Moves between nodes:
γ: q749->q674, q54->q785, q355->q526, q910->q700, q575->q479, q84->q150, q700->q500, q467->q527, q744->q458, q115->q976, q150->q241, q980->q627, q241->q330, q775->q933, q40->q914, q15->q980, q914->q433, q391->q115, q965->q807, q627->q910, q194->q82, q597->q749, q526->q934, q330->q965, q37->q194, q934->q744, q636->q901, q458->q467, q433->q84, q976->q675, q252->q979, q82->q816, q479->q597, q933->q535, q674->q811, q807->q391, q816->q252, q785->q497, q500->q686, q527->q40, q322->q54, q675->q322, q811->q636, q872->q775, q901->q15, q535->q575, q997->q355, q686->q37, q979->q872, q497->q997
η: q749->q433, q54->q194, q355->q700, q910->q526, q575->q241, q84->q597, q700->q355, q467->q901, q744->q980, q115->q979, q150->q479, q980->q744, q241->q575, q775->q807, q40->q811, q15->q458, q914->q674, q391->q872, q965->q933, q627->q934, q194->q54, q597->q84, q526->q910, q330->q535, q37->q785, q934->q627, q636->q527, q458->q15, q433->q749, q976->q252, q252->q976, q82->q322, q479->q150, q933->q965, q674->q914, q807->q775, q816->q675, q785->q37, q500->q997, q527->q636, q322->q82, q675->q816, q811->q40, q872->q391, q901->q467, q535->q330, q997->q500, q686->q497, q979->q115, q497->q686

Some nodes and rows for them; each showing differs a little:
q675: [-23, -11, 4, -9, 13, -12, -1, -13, -17, 7, -9, 34, -2, 7, 18, 20, 5, 9, 5, 15, 19, 22, -10, -19, 6, 7, -11, 21, -8, -16, 23, 5, 24, -29, 16, -1, 13, 5, -14, -9, 1, -16, -10, 19, -28, -11, 18, 5, 32, 2, 22, 13, 0, -5, 13, -29, 40, 11, -13, 49, -15, -17, 6, 22, -13, -19, 30, 4, 22, 19, -13, -2, -7, 0, -16, 30, -7, -17, 13, -2, 7, -19, -11, 7, 32, -31, 10, -8, -8, 2, 7, -6, 3, 2, 22, -28, -13, 13, 1, -28, 23, 48, -5, 13, -12, -27, 8, 11, 14, 30, -36, -17, 9, -12, -33, 0, -16, -19, -8, -20, -16, 9, 36, -2, -43, 21, -6, 8, 12, -17, 14, -30, 6, -10, 6, -11, -27, -34, 12, -18, 57, -18, -6, 28, -4, -43, -24, -6, -9, -14, -8, 39, 5, -12, 0, -8, 0, 13, -11, 41, -10, 19, -21, 22, -3, -31, -39, -2, 32, -14, 16, 11, -14, -8, -15, 0, -13, -35, 0, 6, 6, 1, 6, 8, -3, 36, 32, 21, -28, -21, 17, -15, 38, -22, 3, -23, -20, 1, -32, -27, -9, 25, -16, 18, -18, 1, -28, -1]
q816: [-13, 17, 2, -3, 11, 29, 21, 23, 42, -19, -14, -5, 5, -12, -9, -18, -9, 10, -20, -11, -18, 4, -22, 17, -21, 10, 26, -21, -2, -4, -20, 42, 2, -25, -16, 29, 25, 4, 4, 17, 4, -15, -15, -20, -2, 1, -41, 32, -15, 16, -31, -27, -12, -7, -7, -11, -30, -64, -3, -11, 6, 2, 19, 33, 24, 50, -10, 34, -6, -10, -9, 30, 36, 10, 10, -10, 20, -8, -1, 22, -6, 13, 4, -31, 18, -20, -33, 40, -8, -20, -2, -11, -13, 2, -6, 0, 17, -20, 11, 16, 15, -3, 1, 4, 24, 25, -17, -37, -18, -22, 10, -10, -18, 3, 16, -10, 2, 10, 13, 13, -17, -16, -15, -24, 44, -17, 22, 0, 7, 37, -12, 35, 15, 9, 3, 31, 15, 15, -2, 23, -10, 20, 3, 21, 13, 25, 3, 13, -14, 12, 3, -11, -9, -6, 2, -35, -26, 19, -16, 3, 22, 9, 23, -4, -4, 16, -13, 0, -18, -9, -12, -9, -15, 3, -47, -12, -6, -4, -18, -43, -3, 0, -20, 10, 30, 16, -11, 2, 43, 25, -8, -4, 3, -18, -12, -22, -6, -19, -1, 45, 10, 35, 13, -13, -17, -6, 52, 3]
q807: [-12, -8, 21, -36, 34, -12, 27, -4, 44, -1, 4, 23, 9, 5, 14, -5, -18, 18, 10, 7, -5, -10, -21, 4, -14, -11, 18, -8, -2, -28, -2, -4, -21, -9, 5, -17, 19, -10, 36, 26, 8, -4, -33, 55, -12, 1, -22, 14, 28, 14, 8, 19, 3, -4, 35, -37, 17, -28, -39, 23, 11, 3, -14, 25, -12, -4, -3, -9, 12, 47, 1, 18, 11, 23, 32, 24, -2, -5, 17, -41, 15, -28, 1, 9, -11, -16, -3, -6, 12, 7, 1, -21, 20, 21, 33, -1, -5, -19, 2, -12, 8, 10, -6, 12, 6, -6, -20, -6, 9, 37, 23, -8, 18, -16, 25, 11, -25, -16, 21, 26, -24, 2, 2, -18, -22, 8, -42, -11, 14, -28, 4, -6, -10, -2, 10, -7, -25, -22, 7, 8, 30, 1, -10, 1, -3, -25, -30, -29, 18, 8, 25, 12, 4, -2, 7, -30, 6, 12, 7, -5, 1, 21, -11, 33, -14, -29, -24, 0, 32, 3, 13, 11, -8, 24, -37, 21, -12, -3, -31, 3, -19, 9, -19, -10, 2, 40, -7, 6, 1, -33, 21, 1, 29, -3, -48, -43, -3, -45, -30, 20, 6, -6, -15, 30, -13, -24, 0, -28]

From each start, follow one symbol. Which node do you reach?
Answers are names.
---
[-9, -4, -7, -13, 17, -19, -1, -12, -14, 18, -12, 29, -11, 19, 23, 21, -1, 9, 7, 16, 7, 30, 6, -18, 11, 4, -11, 18, -26, -24, 1, 3, 33, -42, 22, -28, 1, -9, -15, 8, 7, -24, -3, 12, -31, -5, 31, -5, 20, 10, 17, 10, -9, -10, 14, -25, 47, 4, -15, 37, -21, -9, 8, 11, 9, -18, 29, 5, 21, 13, -23, -3, -10, 10, -4, 49, -2, -6, 21, 12, 21, -26, 14, 0, 9, -27, 10, 0, -4, -1, 9, 3, 1, 5, 24, -29, -13, 21, 9, -10, 18, 45, -20, 5, -5, -22, 1, 7, 11, 25, -22, -15, 8, -5, -52, 1, -22, -30, -7, -15, -6, 24, 39, 4, -37, 8, -14, 21, 12, -23, 13, -33, 1, -16, 4, -9, -33, -39, 5, -10, 58, -13, -19, 22, 9, -55, -35, -13, -8, -13, 1, 41, -3, -12, 7, -4, 4, -2, -11, 38, -2, 14, -18, -1, -8, -26, -21, -2, 30, -9, 20, 21, -15, 4, -13, 19, 7, -27, 9, -1, 20, -10, 9, 16, 9, 26, 32, 8, -11, -22, 13, 3, 30, -32, 4, -30, -29, 4, -41, -39, -19, 26, -19, 7, -17, -5, -13, -6]
η q816
---
[-23, -7, 13, -29, 17, -2, 21, 26, 37, 3, 8, 6, -44, -15, -12, -4, -21, -28, -14, -9, -4, -23, -24, 6, -24, 3, 29, -19, -9, 11, -10, 11, -34, -21, 7, 12, -23, -7, 1, 2, 15, 24, -31, 7, -40, -16, -28, 20, 1, 21, 26, 10, -39, -8, 5, -27, 11, -11, 18, 30, 23, 7, -33, 33, -45, 21, -32, 15, 2, 23, -14, 14, 33, 2, -27, 27, 5, 21, -1, -6, -11, 13, 9, -5, 2, -25, -44, 3, 34, 3, 9, -27, -35, 2, 11, -13, -14, -2, 24, 34, -10, 23, 6, 7, 8, -18, 7, -5, 9, 8, 7, -36, 2, -31, 3, 9, -19, -4, 33, 9, -18, 9, -6, -24, 22, -15, -24, -17, 7, 19, 4, -7, 24, 18, -17, -19, -5, -21, -10, -1, -12, -14, -21, 17, 16, -3, -21, 5, 5, 3, 58, 7, 6, -11, -10, 0, -11, 2, -35, -15, 13, 3, 12, 20, -15, -1, -12, 22, 12, 25, 7, 29, -6, -17, -70, 28, 41, -17, -34, 2, -15, 17, -30, 13, 15, 22, 17, 22, 15, -10, -7, -2, 7, -40, -18, -14, -4, -1, 2, 22, 31, -7, -2, 8, 14, 7, 24, -34]
η q807
---
[-16, 17, 10, 24, 20, 43, 4, 40, 11, -6, -4, -18, 4, 12, 16, -21, 6, 8, -4, -5, -49, -9, -19, 15, -11, 7, 22, -38, -12, 6, -19, 36, 14, -7, -2, 26, 7, 17, -6, 37, 7, 19, -16, -31, 19, -15, -37, 33, -29, 22, -34, -22, -26, -2, 16, -8, -23, -41, -1, -18, 14, 10, 25, 27, 44, 51, -4, 24, -30, 13, 0, 21, 49, -20, 11, -27, 11, -12, -6, 9, -3, 3, -7, 2, -5, -2, -31, 31, -4, -9, 12, 4, -27, -2, -13, 7, 15, -12, 30, -2, -7, -12, 7, 11, 12, 27, -22, -2, -30, -20, 4, 7, -11, 20, -1, 13, -8, 11, 20, 9, 10, -26, -23, 5, 36, -22, 11, -6, -6, 5, 2, 34, 1, 32, 12, 31, 30, 30, -41, 2, -44, 21, -10, 21, -1, 38, 25, 11, 5, 13, 12, -33, 6, 4, 22, -7, -20, 10, -17, -2, 33, -5, 14, -24, 0, 1, -35, -22, -20, -10, -31, -15, -6, -4, -11, 15, -10, 12, -18, -30, -13, 13, -26, -4, 0, 13, 16, 0, 33, 20, -11, -17, -4, -5, -25, 4, 17, -27, -2, 25, 7, 4, 12, -13, -31, 4, 38, 11]
γ q816
---
[-12, 3, 14, -30, 30, -21, 10, 10, 52, 12, -24, 26, 12, 23, -9, 5, -15, 3, 1, -4, -12, 0, -17, 19, -10, 22, 2, -25, 10, -22, 10, 13, -22, 6, 6, -12, 14, 13, 31, 12, 6, -18, -33, 39, -8, -11, -38, 17, 5, 11, 7, 6, 7, 13, 15, -36, -1, -32, -18, 24, 3, 12, -34, 25, 8, -15, -20, 21, 22, 51, -4, 29, 25, 35, 5, 16, 5, 9, 32, -40, -19, -4, 27, 3, -20, -32, -20, 19, -1, 19, -5, -10, 13, 24, 11, 22, -17, -20, 2, -13, -4, -3, -10, -9, 17, -1, -13, -19, 18, 25, 41, -12, 38, -40, 7, 0, -34, 2, 17, 29, -40, -6, -3, -29, -1, 24, -36, 8, -15, -12, 8, -10, 10, 13, 6, -16, 2, -14, 3, 16, 4, -6, -8, 12, -22, -18, -5, -22, 8, -8, 32, 2, 2, -4, 5, -33, 11, 11, -1, 3, 4, 32, 7, 19, -22, -40, 11, 14, 27, -15, 26, 31, -24, 22, -35, 4, -6, 25, -28, -14, -13, 7, 14, -13, 6, 20, 8, -3, 11, -22, 8, 7, 8, -13, -10, -36, 4, -25, -23, 28, -9, -5, -10, 33, 5, -12, -7, -44]
γ q807
---
[-28, 39, 4, 23, 12, 37, 29, 57, 15, 5, -10, -11, 15, 8, 11, -40, 13, -12, -6, -6, -34, -9, -18, 1, 5, 0, 29, -33, -7, 12, -21, 34, 9, -16, 16, 42, 4, 11, -9, 22, -2, 26, -16, -15, 9, -6, -28, 24, -32, 13, -21, -16, -22, -10, -3, -19, -25, -45, 7, -17, 21, -1, 39, 20, 35, 28, -3, 23, -18, 15, 2, 23, 53, -13, 8, -14, 15, -18, 7, 0, -13, 29, -17, 5, 4, -3, -23, 33, 5, -11, 9, -7, -10, 2, -24, 11, 9, -13, 35, 15, -4, -16, -2, 24, 18, 20, -23, 3, -21, -22, 7, 3, 6, 15, 5, 13, -7, 24, 15, 21, 3, -46, -25, -16, 31, 5, 16, -22, 1, 19, 2, 45, 15, 27, 16, 16, 28, 19, -32, 17, -47, 18, -3, 1, 11, 30, 19, 11, -7, 16, 17, -29, 4, -1, 7, -12, -17, 5, -11, -4, 44, 7, 11, -22, 0, -5, -28, -9, -6, -27, -31, -4, -6, -14, -15, 8, -8, 17, -8, -23, -12, -1, -5, -6, 13, 10, 27, -17, 37, 33, 3, -25, 2, -5, -27, -7, 26, -31, 7, 34, 10, 5, 7, -6, -30, -10, 39, 23]
γ q816
---
[-33, -1, 10, -24, 26, 4, 1, 20, 38, 3, 6, 14, -40, -25, -16, 5, -23, -10, -27, -9, -9, -13, -26, 17, -3, 19, 27, -30, -3, 5, -19, 21, -37, -20, 0, 10, -12, 3, 16, -1, 26, 6, -31, 12, -33, -7, -30, 26, 5, 19, 5, 9, -25, -16, 4, -23, 2, -3, 3, 31, 12, 19, -23, 28, -38, 19, -35, 21, 8, 28, 2, 7, 34, 3, -32, 27, -4, 6, 6, -10, -10, 16, 15, -4, 4, -45, -41, 8, 22, 1, 6, -24, -40, 21, 18, -6, -9, -5, 17, 23, -9, 29, -9, 13, -3, -6, -5, 3, 9, -1, -1, -14, 0, -27, 8, 8, -3, -6, 21, 25, -8, 11, -6, -37, 10, -17, -15, -21, 13, 14, 12, 8, 22, 24, -26, 0, 12, -1, 7, 10, -6, -4, -26, 2, 15, -22, -18, 16, 14, 1, 48, -13, 12, -7, -4, -11, -11, -11, -30, -28, 21, 15, 18, 17, -6, -7, -11, 16, 10, 25, -6, 31, -15, -16, -63, 28, 34, 1, -38, -6, -12, -1, -11, 7, 19, 12, 13, 30, 11, -8, -14, 2, 18, -18, -17, -19, -9, -11, -3, 15, 27, -6, -6, 7, 7, -11, 22, -36]
η q807
---
[-26, -14, 4, -33, 28, 5, 12, -18, 4, -2, -10, 28, 10, -6, 30, 9, -9, 6, 19, 8, -26, 23, 4, -10, 9, -10, -11, 14, -30, -13, 0, 2, 13, -22, 31, 7, 0, -4, -12, 6, -6, 2, -25, 18, -28, -33, 12, 8, 48, 10, 24, 28, 29, 2, 8, -41, 57, -1, -5, 45, -25, 4, 7, 31, -13, -18, 16, 8, 14, 41, 21, 5, 4, 2, 37, 45, -8, -22, 20, -2, 4, -10, 6, 10, -12, -21, -1, -15, 22, 5, 17, 14, 10, 13, 28, -12, -21, 7, -4, -18, 16, 46, -18, 17, 6, -11, -14, 6, 9, 41, -12, -11, 34, -19, 13, 2, -57, -44, -3, 18, -21, 26, 27, 2, -39, 24, -14, -1, 8, -32, -2, -22, 13, -21, -4, -39, -50, -13, -1, 21, 47, -30, -43, 1, 16, -25, -40, -28, -10, -12, 1, 37, -5, -13, 15, -13, 15, -10, -3, 9, 3, 26, -21, 22, -8, -16, -25, 14, 22, -14, 4, 31, -3, -22, -6, -2, -12, -23, -24, 15, 1, 14, 9, 4, 8, 31, 38, -4, -20, -32, 14, -9, 25, -12, -3, -26, 2, -20, -42, -3, -11, 1, -17, 25, -19, 3, -13, -20]
γ q675
---
[-17, 12, -6, -3, 6, 25, 9, 34, 18, -11, -17, -6, -5, -17, -1, -7, -22, 2, -17, -6, -17, 12, -27, 11, -15, 19, 35, -20, -6, 2, -8, 34, 7, -28, -27, 35, 8, -5, -3, 20, 5, -8, -17, -20, 1, 4, -29, 25, -22, 31, -17, -28, -8, -10, -4, -28, -18, -49, 3, -14, 10, -10, 25, 37, 27, 50, -24, 33, -6, 2, -7, 24, 37, -11, 20, -8, 8, -6, -8, 25, 11, 28, 5, -37, 12, -17, -30, 37, -7, -22, -4, -13, -8, 3, -4, -8, 5, -29, 22, 13, 13, -7, -12, -13, 17, 30, -3, -44, -21, -10, 7, -7, -29, 5, 5, -2, 2, -4, 7, 7, -20, -27, -19, -16, 50, -23, 13, -2, -1, 33, -8, 20, 28, 11, -12, 17, 17, 30, -9, 8, -25, 11, -17, 16, 8, 12, 15, 7, -14, 13, 20, -14, -14, 0, -2, -24, -28, 14, -6, 0, 15, 10, 16, -11, -3, 7, -2, -15, -17, -17, -7, -12, -11, -11, -41, -13, -4, -3, -28, -31, -14, -5, -25, 2, 31, 2, 4, -11, 42, 33, -18, -20, 14, -22, -15, -8, 8, -19, 1, 46, 6, 18, 2, -12, -16, -10, 48, -7]
η q675
---
[1, -8, -25, -18, 26, -32, -9, -25, -15, 15, -12, 18, -9, 14, 11, 26, -8, 17, 18, 4, 28, 20, 17, -20, -2, 1, -1, 24, -7, -5, 10, 20, 28, -24, 26, -19, 5, -6, -2, 9, -7, -14, 1, 10, -34, 1, 21, 2, 6, 2, 30, 9, 2, 0, 18, -29, 47, 11, -16, 45, -37, -10, 1, 25, -17, -19, 19, 3, 19, 2, 4, -16, -5, -3, 0, 45, -2, -6, 18, -16, 13, -35, 1, 1, 17, -29, 8, -4, -3, 8, 2, -3, 3, -5, 13, -25, -9, 13, 9, -20, 26, 40, -28, -3, -10, -16, 12, 3, 26, 32, -19, -19, 1, 2, -34, 6, -21, -23, -3, -12, -28, 17, 29, -11, -37, 12, -9, 23, 7, -17, 8, -33, 7, -14, -12, -11, -46, -36, 5, -3, 65, -17, -7, 21, 1, -35, -35, -17, -3, -16, -20, 34, 1, -17, -3, 7, 7, 7, -5, 24, 4, 4, -24, 5, 3, -34, -32, 9, 38, 3, 11, 7, -19, -1, -17, 12, 0, -22, -4, 3, 7, 6, 3, -1, 13, 27, 22, 21, -21, -25, 18, -16, 44, -39, 8, -18, -24, -1, -30, -23, -5, 33, -21, 25, -20, 9, -25, -17]
η q816
---
[-14, 1, 12, -15, 22, 10, 17, 28, 37, 19, 4, 6, -43, -8, -23, 1, -32, -29, -16, -14, 3, -19, -14, 7, -17, -5, 32, -22, -4, 10, -23, 10, -40, -20, 13, 26, -16, -18, -6, 7, 21, 12, -26, 10, -27, -16, -29, 11, 14, 19, 10, -3, -18, 6, 8, -23, 3, -11, 18, 33, 12, 8, -38, 31, -32, 19, -26, 15, 17, 33, 3, 9, 36, -5, -23, 33, 2, 19, 9, -10, -6, 19, 7, 9, 8, -32, -39, 18, 30, -6, -14, -27, -22, 13, 21, -14, -15, -32, 26, 23, -5, 29, -7, 14, 9, -12, -3, 8, 11, 10, -3, -24, -3, -28, -6, 4, -24, -4, 27, 7, -15, 34, -14, -35, 22, -6, -44, -5, 13, 7, 16, 8, 17, 30, -5, -19, -2, -7, 11, -3, -4, -24, -11, 16, 12, -14, -23, 6, 9, 1, 53, 3, 4, -10, -10, -4, 1, -6, -24, -15, 19, 17, 9, 22, -10, -10, -9, 9, -3, 30, -3, 15, 8, -6, -70, 22, 53, 3, -37, -7, -21, 11, -9, 11, 25, 11, 22, 20, 10, -11, -27, -3, 12, -13, -31, -21, -2, -20, -4, 31, 25, -7, -3, 11, 14, -29, 32, -12]
η q807
